Below are the code and all the weights of a small trained network. Each question names an input and a class and asks about switching units off, where a switched-off unit gives its printed mean instead of its output.

import numpy as np


def w(rows, s, z=0):
    codes = np.array(rows[::2]) - 128.0
    scale = np.full(codes.shape[1], s)
    scale[-1] = z or s
    return codes * scale


def f(y):
    return np.maximum(y, 0)


def log_softmax(a):
    a = a - a.max(-1, keepdims=True)
    return a - np.log(np.exp(a).sum(-1, keepdims=True))


def net(x, mask):
    res = np.array(x, float).reshape(1, 7) / 4 @ E
    y = f(res @ A[0][:, :-1].T + A[0][:, -1])
    res = res + np.where(mask, y, B[0][:, -1]) @ B[0][:, :-1]
    return log_softmax(res[-1] @ U[:, :-1].T + U[:, -1])


A, B = {}, {}
E = w([
[136,133,147,125,147,119,120],'x0',
[75,158,162,221,28,25,76],'x1',
[247,55,63,237,147,145,80],'x2',
[125,130,129,130,132,129,124],'x3',
[112,150,111,150,124,153,136],'x4',
[2,20,130,192,189,100,201],'x5',
[144,102,140,103,129,104,121],'x6',
],0.0092)
A[0] = w([
[33,214,178,17,116,121,158,23],'N1',
[64,117,177,80,116,117,160,41],'N2',
[38,52,147,207,203,82,178,91],'N3',
[92,156,169,198,54,30,70,167],'N4',
[136,159,118,188,76,114,174,206],'N5',
[197,249,109,77,41,160,72,56],'N6',
[215,193,176,117,94,137,68,27],'N7',
[152,106,72,95,239,185,106,212],'N8',
[131,147,125,68,189,254,186,117],'N9',
[97,152,116,195,93,50,58,188],'N10',
[145,91,95,46,224,229,154,157],'N11',
[214,69,83,232,169,132,77,2],'N12',
],0.0076,0.00089)
B[0] = w([
[254,189,84,214,151,34,206,247],'N1',
[165,138,94,194,145,78,142,187],'N2',
[95,28,25,54,199,194,97,224],'N3',
[82,158,217,95,89,184,103,218],'N4',
[133,113,148,121,97,150,128,161],'N5',
[69,59,45,98,186,171,85,233],'N6',
[78,89,62,81,187,178,144,198],'N7',
[117,144,183,96,68,198,199,213],'N8',
[107,106,188,129,98,124,135,221],'N9',
[119,121,211,87,44,109,90,196],'N10',
[120,99,217,149,67,219,133,236],'N11',
[215,202,82,215,92,35,180,231],'N12',
],0.0077,0.012)
U = w([
[108,140,254,93,46,156,120,254],'0',
[92,105,62,74,194,150,96,89],'1',
[198,175,114,172,109,71,177,22],'2',
],0.014,0.0011)

Each question gives the input, the list of numbers given to net, and the class t.
The units are the neurons (one row each of A and B). Each row of codes is followed by its name. A weight is (code - 128) times the scale printed after its matrix; where a second scale follows, it is the last column's (A, B and U).
mask holds one flag per neuron, in row order. A switched-off neuron (its flag False) gives its mean, the last column of its row in B, instead of its output. The means were averaged over made-up inputs and are rounded, as every weight is.
A unit's drop is (log p(t) with every unit on - log p(t) with that unit switched off) / (log p(t) with every unit on - log p(t) with every unit switched off).
The circuit of an input: a set's keep is (log p(t) with only the set's units on - log p(t) with every unit switched off) / (log p(t) with every unit on - log p(t) with every unit switched off). Starting from all 12 units, units are removed one at a time, each time the one whose removal leaves the highest keep (on an exact tie, the one counted first), for as long as the keep stays at least 0.8.
units of the circuit, in order: the units of the circuit, biggest drop first
most important unit: the unit with the biggest drop
top k neurons: the k neurons with the biggest drops, biggest first
drop when u is switched off: that unit's drop, to one decimal
input [8,-5,-8,3,-3,-5,4], class 2: units of the circuit, in order : (N1)
input [-8,6,-7,8,-6,-6,8], class 2: top 3 neurons : (N1; N11; N3)
input [-3,-5,6,8,0,-7,-3], class 1: top 3 neurons : (N6; N7; N1)
input [7,6,5,8,-7,-3,-2], class 0: top 2 neurons : (N4; N1)
input [-1,3,5,-1,-6,7,3], class 1: top 2 neurons : (N3; N1)
input [1,-6,-7,-4,6,4,1], class 2: top 3 neurons : (N1; N2; N4)
input [-4,-5,-3,7,7,-6,-7], class 1: top 2 neurons : (N6; N4)
input [7,7,3,-3,-8,-5,4], class 0: top 2 neurons : (N4; N10)
input [7,-5,5,-4,0,4,0], class 0: top 3 neurons : (N1; N11; N8)
input [3,5,-8,6,1,8,5], class 1: top 2 neurons : (N3; N12)
input [4,4,-3,-4,6,6,-5], class 1: top 2 neurons : (N3; N11)
input [-2,-1,-6,6,-6,7,-6], class 1: top 2 neurons : (N3; N12)
input [-4,-6,3,-6,8,-7,-3], class 1: top 3 neurons : (N6; N7; N4)
input [6,0,-5,-6,6,5,-1], class 1: most important unit : N3
input [-6,-8,-8,-3,-1,3,-3], class 0: top 3 neurons : (N11; N9; N12)
input [-4,3,6,7,4,7,5], class 1: top 2 neurons : (N3; N1)
input [-3,5,-2,-1,-2,7,-1], class 1: drop when N11 is switched off : 0.1
input [-7,1,-8,-4,3,5,-4], class 2: drop when N1 is switched off : 0.9
input [-3,-7,-5,3,1,7,4], class 0: drop when N9 is switched off : 0.9
input [7,4,6,-5,6,6,-2], class 1: units of the circuit, in order : (N3)
input [1,-7,2,0,-7,-5,-3], class 0: drop when N11 is switched off : 0.3
